[[  2.1  19.7 -10.3 -50.7 -41.0]
 [ 28.7 -11.3  16.4  16.4 -25.4]
 [-45.5  19.1   9.1  16.3 -14.9]
 [  0.3  13.9  11.9 -12.4   5.3]]
=>
[[-11.3  16.4]
 [ 19.1   9.1]]

[[-19.0 -36.6  32.1  38.1  30.4]
 [-50.0 -19.6 -16.6 -22.4 -22.2]
 [ 22.5  41.0 -31.5 -36.2 -29.6]
 [-54.5 -21.7 -16.3 -22.5 -23.5]
 [ 11.7  35.9 -37.2 -41.4 -34.5]]
=>
[[-19.6 -16.6]
 [ 41.0 -31.5]]

[[-31.1  37.8 -50.8 -54.2 -52.2]
 [ 29.0 -38.4  44.0  45.3  48.0]
 [ 47.9  51.4 -24.3  35.3   9.7]]
=>
[[-38.4  44.0]
 [ 51.4 -24.3]]

[[  9.0  -1.4 -13.1 -42.1]
 [ -9.8  -0.2   4.3  -6.1]
 [ 19.7  10.0 -14.1  -6.1]
 [-17.9   7.7  -4.9 -11.8]
 [-13.8   4.3  16.6  28.0]]
=>
[[ -0.2   4.3]
 [ 10.0 -14.1]]

[[ 34.8  52.6  -0.1  32.7 -19.6]
 [ 16.5  28.7  -3.3  21.6  -8.8]
 [ -7.7 -18.2  11.1 -23.6   3.4]]
=>
[[ 28.7  -3.3]
 [-18.2  11.1]]

[[ 47.4  15.9   4.1  34.1  16.9]
 [ 49.3  11.7   8.6  40.4  20.8]
 [ 51.1   7.6  11.9  44.9  23.9]
 [ -0.9 -37.2  34.8  -0.8  15.4]
 [ -6.6 -33.1  29.2  -8.2   8.9]]
=>
[[11.7  8.6]
 [ 7.6 11.9]]
---
[[-21.7   1.7   9.7]
 [-32.2   2.4 -21.0]
 [ -3.3  -4.4  38.8]
 [ -6.4   0.8 -22.5]]
=>
[[-21.7   1.7]
 [-32.2   2.4]]

[[ 25.9   6.0 -50.2 -36.3]
 [  2.7 -19.4   3.6 -40.5]]
=>
[[ 25.9   6.0]
 [  2.7 -19.4]]

[[-11.6 -41.7 -13.6   9.6  17.3]
 [ -6.1   6.7   9.5 -15.7  -9.8]
 [ 20.2  17.2 -28.3 -13.8  33.9]
 [  2.4  -4.4 -10.6  -4.8  45.4]]
=>
[[-11.6 -41.7]
 [ -6.1   6.7]]

[[  7.1  41.8 -29.7  40.6  40.9]
 [ 14.8  28.1  25.6  32.4  34.8]
 [-35.2  25.2  37.8  17.7 -12.5]]
=>
[[ 7.1 41.8]
 [14.8 28.1]]

[[-35.4  -5.2  -3.7 -54.1]
 [ -7.1 -35.6  30.5  -9.1]
 [ 46.2   4.2  13.4  43.9]
 [ -7.0 -35.1  30.5  -9.0]]
=>
[[-35.4  -5.2]
 [ -7.1 -35.6]]

[[19.1 15.9]
 [27.9 48.8]
 [19.9 15.4]
 [-8.8  2.2]
 [23.3 48.0]]
=>
[[19.1 15.9]
 [27.9 48.8]]

[[ 15.0 -42.8 -38.1 -44.1]
 [ 13.4 -46.0 -34.9 -47.2]
 [  7.6 -44.9  11.5 -41.3]
 [ 20.9 -26.8 -46.9 -27.2]
 [ 12.7 -39.6  16.2 -34.2]]
=>
[[ 15.0 -42.8]
 [ 13.4 -46.0]]

[[  5.4  42.8  14.5  27.3]
 [-18.9  11.4 -37.6 -30.2]
 [-38.8  27.5  -8.1 -21.5]]
=>
[[  5.4  42.8]
 [-18.9  11.4]]

[[-32.4   0.8 -16.7]
 [-52.5 -44.2 -47.6]]
=>
[[-32.4   0.8]
 [-52.5 -44.2]]
